How the nodes are linked:
* | p o a z q
kom | mak vuz vuk tof biv
gid | tep sor zap nud gil
niz | soz bup sof dur pok
nen | rin tet kuf lub laz
rik | zus gir roz fim laf
zus | vel zun rik tob roz
tel | riv laz rin pur nen
zem | fim buv seg vuk tis
fim | tob fiv zem kom seg
por | peb roz vel gir zus
dur | zuz tur lek gid pil
tet | vug lod pur dus mur
bup | mog lek lup tur zuz
ruf | mup gug kaz peb pom
fiv | tis vuk buv vuz mak
goz | tur gil tep geg gid
seg | zem mak tis biv fiv
zat | pil gid tur til goz
biv | vuk bul rad mus vuz
dun | gev lud ril ruk gof
vuz | rad nit nef dun bul
ked | gir seg tob buv fim
kav | dus sof sul bup soz
nud | vog pip kad sop vol
lub | mur dus lod soz bom
rad | biv tof vuz gev nef
nol | vol sop pip mup vip
vad | sur pom mup kez ruf
peb | duf rik por zun vel
vip | pip vad bep kaz sop
sof | niz lup pok lek mog
pur | tet bom mur kav lub
kaz | ruf kez pom por fef
gug | fef por kez rik duf
gof | ril luv gol tel lud
lup | bup pil zuz goz dur
zuz | lup zat dur tep lek
ruk | luv nen riv vug tel
tep | goz til gid vog zap
fef | pom peb gug zus kez
luv | rab rin ruk laz riv
gol | gof ruk lud rin rab
nit | tof ril mus lud gev
luk | bom soz dus pok kav
mup | vad fef ruf duf kaz
bep | vip mup sop pom sur
mog | pok dur bup zat lup
kez | gug vel duf roz peb
tur | zat zap goz sor tep
kad | nud vip vol sur nol
gev | mus gol dun luv ril
tob | ked tis fim mak zem
dus | luk niz kav mog sul
lod | lub kav bom niz luk
mur | pur luk lub sul lod
riv | ruk kuf tel tet rin
vel | por laf zus ked rik
vog | geg nol nud bep kad
tof | bul dun nit gol mus
roz | rik ked laf zem zun
lud | gol riv rab nen luv
geg | sor vol vog vip nud
pip | nol sur vip ruf bep
lek | dur goz pil zap zat
buv | fiv biv mak nef kom
gil | zap vog til vol sor
pok | sof zuz mog pil bup
sop | bep ruf sur fef vad
vuk | kom nef biv nit rad
pil | lek tep zat gil tur
nef | vuz mus bul ril tof
zun | laf fim gir tis ked
pom | kaz duf fef vel gug
laf | roz tob zun seg gir
duf | kez zus peb laf por
kuf | nen pur laz lod vug
mak | buv rad kom bul vuk
soz | sul mog niz zuz sof
vol | kad bep nol vad pip
rin | tel vug nen mur kuf
tis | seg kom fiv rad buv
sor | til kad geg pip vog
til | gil nud sor nol geg
vug | laz lub tet luk pur
bul | nef gev tof gof nit
gir | zun zem ked fiv tob
rab | lud tel luv kuf ruk
bom | lod sul luk sof dus
laz | kuf mur vug bom tet
sur | sop kaz vad gug mup
sul | kav pok soz lup niz
zap | gid geg gil kad til
ril | dun rab gof riv gol
mus | nit gof gev rab dun

The rows follow the links: the fewer symbols apart two nodes are, the more alike their rows tend to be.

Each row is also shifted at random along 4 hidden directions that mean nothing.

Row, then node:
[ -8,  47, -35, -14,  50,  -7, -11,  -4, -11,   5, -27, -27, -42, -14,  24,   8,  -4,   5, -35,  13,  18, -43,  16, -44,  26,  40, -22,  21,  41,  69,   7, -10, -22, -14,  24,   6,  18, -20, -10,  33, -20]; node gug
[103,  10, -36, -13,  23,   7, -32,  43,  39,  -2,   3,  -4, -24,  21,  -2,  52,   9,  13,  -8,  43,  12, -11,   4, -15,  18,   0, -29,  19,  36,  34, -11, -38, -18, -33, -33, -24,   1, -25, -14, -17, -30]; node zus
[-36,  -2, -18,  14, -10, -10, -12,   1, -13,   4, -16,  17, -17,   8,  15, -18,  27,  29,  21, -37,  24,   6, -37,  -4,  -3,  16, -31, -41,  28,  39, -16,  -3, -23,  17,  -7,  37,  24,  28, -17,  -5, -57]; node dun
[-36, -22,  10, -27,  25,   3, -24, -24,  19, -16,  -9,   1,  -1,  13,  -7,  20, -34, -15, -29,  38,  -5,   7,  37, -13,   2,  22,  39,  50, -35, -32, -11,  -3,  30,   0, -13, -49,  -3, -38,  18,  -1,  55]; node pip
[-16,  20, -16,  21, -38,   1,   4,  27, -13,   9,  15,  20,  34,  21,   6, -41,  33,  -2,  26, -32,  -1,   6, -32,  33,  18,   0, -28, -48,  24,  35,  -7,   3,   2,   7,  19,  46,  19,  36, -17,  16, -22]; node tel
[ 16, -22, -29,  -4,  -9, -46, -48,  24,  -2,   1,  19,   8, -27,  14, -39,   4, -31,  17,   6,   8,  27,   9, -41, -13,   1, -24, -40,  41, -20,  11,  17, -15,   7,   3, -21,  -9, -10,   2,   5, -31, -17]; node fiv
[ 57, -28,  -2,  17, -51, -12, -29,  31,  -3,  -6,  12,  48,  46,  50, -17, -17,  21, -11,  31, -20,  10,  33, -22,  37, -11,  -9,  -2, -29, -27, -19,  -7,   8,  23,  19, -35,   4, -26,  26,  19, -15,  -8]; node kuf
[ 16, -11, -37, -12, -10,  15, -47,  31,  57,  -4,  37,  10, -22,  36, -10,  11, -18,  30,   7,  35,  -2,  17, -31,  10,  42,   0, -41,  26,  29,  36, -52, -55,  14, -26,  -7,  -8,  76, -16, -53, -35,  -1]; node zem
[ 44,  16,  36,   8,   3,  38,  57, -25,  -5,   3, -16, -16,  19, -28,  31,   1,  27, -16,  -3,  -9, -27, -11,  39,   9, -13,   8,  37, -43,  12, -26,  -2,  22, -14,  -1,  16,   7,  -6,   3,   1,  22,  10]; node zuz
[-25,  14, -52,   1,   0, -68, -53,  29, -35,   6,   9,   4, -22,  16, -36, -22, -30,   0,  -3,  -9,  45, -15, -44, -22,  16,  -4, -53,  44, -15,  51,  37,  -2,  10,  10,   5,   6, -20,  10,  14,   5, -23]; node tis
[ 31,   2,   1, -19,  18,   3, -14, -17,  12, -11,   2, -12,   1,   2,  -7,   7, -34, -19, -30,  32,  -7,  -8,  36, -12,  16,  18,  26,  45, -22, -12,  -2,  -3,  26,  -7,   8, -36,   2, -32,  11,  12,  50]; node nol
[-36, -12,  -9, -24,  50,  -1, -35, -19,  15, -14, -35,  -1, -34,   9,  14,  44, -11,  10, -30,  30,  18,  -6,  28, -40,  -6,  33,  19,  34,   0,   4, -15, -13,  -7,  -1, -30, -39,  -4, -35,  11,  -3,   1]; node pom
[ 19,  30,  -8,   0,   7,  33,  -9,  -6,  -1,  -9, -36,  23,  38,  40,  43, -10,  37, -32, -18,  -2,  -1,  -7,  46,   7,  23,  74,  29, -39,  26,  33, -39,   8,  15,   8,   5,   4,  13,  -6,   5,  50,  10]; node pil
[-41,  41,  -3,  -9,  15,   7,   4,  11, -14,  -1, -12,   2,  47,  17,  12,  -9,  13, -49, -20,  10,  -8, -21,  44,   7,  21,  29,  27,   2,  -4,  12,  12,  14,  20,  -4,  22,  -9, -33, -12,  25,  55,  37]; node zap
[  8,  17, -34,   4,   1, -73, -25,  38, -39,  14,  19, -14, -21, -13, -48,  -8, -33,  -4,   2,  -4,  35, -24, -44, -22,   1, -45, -55,  53, -23,  29,  74,   5,  -6,  -3,   5,   6, -55,  10,  24,   0, -25]; node seg
[-85,  10,  30, -20,  10,  70,  47,  -7,  51,  -1,  25, -18,  35,  -8,  18,  15,   1, -18, -10,  42, -64,   4,  48,  36,  28,  -4,  46,   6,  11, -36, -37, -19,  22, -37,  28, -19,  40, -33, -26,  11,  69]; node til
[ 20, -91,  16,  -3, -18,  26, -35, -16,  63, -17,   8,  28, -42,  22,  -6,  41,  -8,  65,  29,  12,  -1,  60, -34,   5, -28, -13,   0,  -5,  -3, -45, -71, -41,  -7,   6, -69, -26,  60,  -5, -34, -93, -18]; node nef
[  9, -27,  11,  11, -10, -16,  18, -11,  -1,   8,   9, -14, -46, -41, -16,   5,  -9,  44,  23, -22,   5,   9, -44, -11, -30, -44, -28,  -8,   1, -15,  13,  -1, -32,   4,  -9,  19,  11,  22, -17, -46, -40]; node bul
[-63, -13, -40,  10, -45, -17, -90,   3, -18, -21, -20,  77,  52, 104,  14, -66,  12, -21,   8, -35,  35,  33, -17,  25,  35,  93,   1, -35, -13,  50, -60,   3,  61,  50,  -8,  18,  37,  23,   8,  32,  12]; node tet
[-15,  -8,  -8,  18, -22,  -9,  -9,  23,  -9,   3, -10,  27,  10,  20,   3,  -4,  38,  14,  32, -32,  19,  14, -31,  12, -14,  -8, -19, -47,  12,   8,  -2,   1, -19,  14, -25,  26, -12,  30,   2, -11, -48]; node lud
[ 17,  19, -61, -10,   0, -16, -64,  47,  23,   2,  20,  10, -15,  46,  -9,   1, -11,  11,  -6,  22,  21,  -7, -26,  -5,  47,  17, -53,  28,  29,  69, -21, -39,  11, -17,  -3,   0,  40, -13, -26,  -3, -15]; node tob
[-65,  13, -36, -22,  31,  10, -35,  34,  36,  -1,  -3,   4, -18,  27,   9,  37,  10,  12,  -9,  36,   7,  -9,   0, -10,  28,  16, -21,  20,  40,  42, -29, -42,  -7, -27, -12, -12,  23, -27, -20,  -4, -15]; node rik
[-65,  23,   0, -14,  56, -29,  20,   2, -27,   5, -25, -38, -33, -48,  -9,  40,  -5,  -4, -22,  15,  16, -38,  15, -45, -24, -29,  -1,  40,  -6,  -4,  65,  10, -38, -12,  -7, -17, -75, -15,  35,  12, -23]; node kez
[ 96, -17, -12,  19, -40,  39, -13,  29,  46,   0,  12,  31,   8,  37,  21,   3,  43,  30,  35,  -9,  -6,  31, -25,  34,  11,   6, -26, -62,  46,  20, -65, -29, -10,  -6, -26,  24,  60,  19, -44, -31, -38]; node rab
[-35, -22,   7,  18, -30, -19,  -2,  35, -20,   1,   1,  33,  31,  20, -19,   4,  36,  -1,  39, -27,  13,  21, -28,  26, -34, -36,  -3, -32, -20, -30,  24,  13,  -7,  17, -40,  10, -63,  32,  29, -20, -38]; node ruk
[ 14, -13,  -8, -19,  42,  -3, -22,  19,  26,  -6, -18,  -1, -29,   3,  -4,  70,   6,  10, -11,  42,  16,  -7,  16, -29, -17, -12,   4,  32,   3, -10,   7, -22, -22, -19, -51, -42, -43, -32,  17, -25, -21]; node peb
[ 63,  20, -44, -13,  43, -27, -56,  20,  -3,  -7, -38,   8, -28,  28,   9,  37,   6,   2, -26,  22,  44, -27,  15, -47,   9,  40, -20,  25,  17,  52,   4, -15, -15,  -7, -33, -25, -29, -23,  22,  14, -34]; node duf
[-45,  40, -35,  -8,  21, -15,   0,  46,   5,  16,  21, -26, -17, -11, -12,  12,  -5,   4,  -3,  22,   3, -29, -21, -10,  27, -27, -45,  30,  31,  45,  27, -24, -16, -33,  19,   9,  -2,  -8, -15,   8, -23]; node zun
[-58,  26, -11, -14,  21, -39, -27,   2, -43,  -8, -19,   4,  35,  20, -16, -14, -20, -58, -32,  10,  18, -26,  34, -14,   9,  26,  25,  43, -45,   3,  48,  29,  35,  12,  11, -26, -76, -16,  64,  57,  41]; node vog
[ 63,   3, -14, -17,  39,  25, -17,  -8,  40,  -8, -15, -16, -42,  -1,  24,  44,  -4,  21, -24,  40,  -1, -12,  25, -31,  14,  28,  -2,  20,  34,  24, -38, -32, -17, -24, -15, -23,  41, -36, -26, -12,  -6]; node fef
[ 87,  20,   5,  10,  -5,  38,  10, -31,  -1,  -4, -28,  12,  16,  16,  53, -27,  27, -11, -12, -18,  -8,  -3,  35,   6,  20,  71,  21, -53,  35,  32, -53,   9,   6,  14,  21,  19,  55,   4, -19,  35,   7]; node bup
[-111,   28,  -36,  -16,   29,   -7,  -19,   37,   13,    5,    5,  -10,  -14,    9,   -3,   19,    3,    4,   -8,   23,    7,  -20,  -11,  -10,   27,   -5,  -31,   29,   27,   42,    6,  -29,  -10,  -27,    5,    0,    2,  -15,  -12,    9,  -15]; node laf
[-55,  10,  -7,  20,  -3, -31,  10,  -1, -39,  14, -14,  -4, -26, -27,   1, -19,  16,  25,  21, -47,  25, -11, -45, -17, -20, -14, -35, -30,  15,  30,  32,  16, -37,  18,   8,  45, -10,  34,  -2,   0, -60]; node gev
[-65, -52,  40,  -1, -16,  33,  -5, -56,  10, -19, -24,  36,  20,  24,  23, -13,   7,   2,   6, -18, -10,  41,  22,  17, -22,  42,  58, -32, -30, -54, -54,  15,  25,  35, -24, -13,  27,   1,   7, -12,  35]; node soz

Start, symbols taken left to right, then the node you end at.
Answer with the node's name.
[ -9,  13,   8,   3,   8,  16,  -2, -17, -18, -10, -43,  22,  36,  25,  37,  -5,  34, -28, -13, -12,   6,  -4,  41,   0,  -3,  57,  43, -36,   1,   3, -13,  22,   8,  21,  -7,  -1, -24,   0,  29,  43,   8]
q p a o: tep
[ 46,  27, -24, -10,  38, -30,  -6,  37,  -8,   6,  -8, -21, -25, -15, -15,  46,   5,  -2, -12,  23,  23, -36,   3, -34,  -6, -27, -26,  34,  13,  23,  48,  -6, -33, -21, -19, -16, -63, -15,  24,   1, -37]
z o a: tis
[  8, -15,  23, -12,   2,  72,   6,   2,  61, -19,  -5,  22,  42,  39,  33,  36,  33, -16,  -4,  38, -40,  24,  58,  33,   9,  29,  55, -23,  11, -39, -67, -18,  22, -16, -25, -34,  22, -29,  -9,  -3,  43]
z o p: kad
[ 58,  33,   7,  -6,  10, -15,  18,  18, -20,   5,   5, -17,  34, -11, -18,   0, -11, -53, -22,  16, -10, -26,  37,   3,   6, -14,  19,  29, -25, -14,  51,  21,  14, -11,  19, -20, -67, -14,  39,  38,  37]
q o z q: kaz
[ 36, -28,  12,  17, -51,  -3,  -6,  22,  -2,  -3,  21,  33,  40,  29, -20, -19,  11,  -9,  33, -18,  -3,  30, -23,  41, -11, -24,   2, -27, -24, -32,  -3,   9,  19,  16, -17,   9, -18,  26,  12, -17,   2]
p o p q: mur
[ 31, -12,  40,  -7,   6,  48,  31,   4,  30,  -9,  -7,   7,  41,   7,  14,  40,  30, -23,  -1,  27, -34,  12,  52,  23, -19,  -8,  54, -19,  -9, -63, -14,   4,   6, -13, -29, -33, -38, -18,  20,  -3,  30]
o p a: zap
[-36,  -6, -20,  15, -16,  -4, -25,  12,  -6,   0, -18,  32,  -3,  27,  16, -15,  36,  21,  24, -32,  22,  12, -34,   5,  -1,  23, -26, -47,  28,  37, -27,  -6, -15,  21, -18,  32,  21,  27, -12,  -7, -51]
p o q: ruk
[-26, -27,   8,   3,  -9,  -3,  20, -13,  14,  10,  30, -24, -50, -42, -20,  -1, -30,  47,  17,  -6,  -7,  13, -49,  -5, -11, -50, -29,  15,   5, -13,   1, -14, -21,  -9,   9,  14,  45,   9, -39, -51, -16]
z o q a: rab
[-15, -21, -21, -12,  -4,   8, -29,  35,  53,  -4,  37,   2, -17,  19, -22,  31, -16,  24,  11,  38,  -8,  16, -28,   9,  18, -30, -28,  35,  11,   3, -25, -47,   6, -32, -21, -19,  34, -17, -31, -44,   0]
q q z: vuz
[ 69,  29,  22,  -1,   8,  13,  41,  19,  -3,   3,   6, -16,  41, -15,  -4,  19,  17, -44, -10,  18, -24, -17,  42,  13,  -6, -22,  30,   1, -10, -30,  35,  17,   2, -22,   7, -17, -60, -11,  28,  29,  27]
a q: til
[-139,  -16,   -3,    7,   -3,   -2,   -4,  -23,   -7,    2,  -13,    7,  -34,   -9,   15,  -17,    8,   42,   18,  -32,   13,   14,  -41,   -7,  -11,    7,  -19,  -25,   17,   18,  -21,   -6,  -21,   18,    1,   33,   44,   20,  -28,  -17,  -36]
z q: luv
[ 38,  23,  15,  25, -36, -11,  44, -27, -47,  14,  16, -16,  19, -34,   0, -71, -12, -14,   6, -48, -13, -10, -15,  18,   5,  -6,  -6, -26,  -8,   8,  27,  37,  10,  19,  62,  46,  15,  37,  -5,  30,  15]
p z p: soz
[  2, -12, -22,  -1,  -5, -46, -27,  16, -10,   7,  23,  -6, -32, -10, -38,  -5, -36,  20,   7,  -1,  22,   0, -47, -12,   0, -33, -42,  38, -15,  16,  27,  -8,  -1,   2,  -2,   2,  -3,   9,  -4, -26, -18]
a o: rad
[ 53,  -4,  55,  16, -15,  20,  73, -46, -18,   9,   0, -23,   7, -56,   9, -19,   4,  -2,   7, -28, -28,   2,  17,   9, -30, -21,  34, -32, -12, -49,  15,  35, -13,  10,  28,  16,  -1,  18,   0,   3,  16]
o q o p: pil
[  1, -27,   8,  14, -47,  28,  -1,  26,  32,  -1,  24,  34,  36,  35,   0,  -8,  30,  11,  38,  -7, -17,  39, -22,  49,   0, -15,  -1, -43,   6, -20, -42, -13,  10,   2, -20,  15,  26,  19, -20, -28,  -4]
q q: vug
[ 80,  27, -19, -14,   5,  21, -17,   1,  20,  -4,  11,  -3,  17,  24,  10, -10, -22, -28, -31,  33, -16, -12,  37,   3,  48,  42,  10,  26,   8,  28, -28, -14,  35, -17,  27, -18,  41, -27, -14,  31,  52]
p q z q: mup
[-66,  24, -23, -16,  30,  -6,   1,  36,  17,   9,  12, -21, -19, -11,  -9,  34,   3,   6,  -5,  28,  -1, -21,  -9, -11,  13, -30, -26,  30,  23,  23,  21, -24, -20, -33,  -1,  -4, -15, -15,  -8,  -5, -16]
q p o: tob
[-106,    7,  -55,  -21,   16,   -6,  -64,   38,   30,   -8,    4,   22,   -9,   55,   -1,   13,   -2,    5,   -8,   28,   19,    0,  -16,   -6,   40,   31,  -31,   27,   25,   58,  -34,  -42,   16,  -12,  -13,   -6,   33,  -19,  -19,    2,   -8]
z q: mak
[-29, -19,  34,  17, -45,   2,  37,  -6, -14,   6,  29,   4,  34, -12, -19, -34,  -3,  -8,  28, -26, -22,  22, -19,  38, -17, -37,  13, -21, -31, -46,  16,  22,  16,  13,  14,  16, -11,  29,   6, -10,  22]
q p z: sul
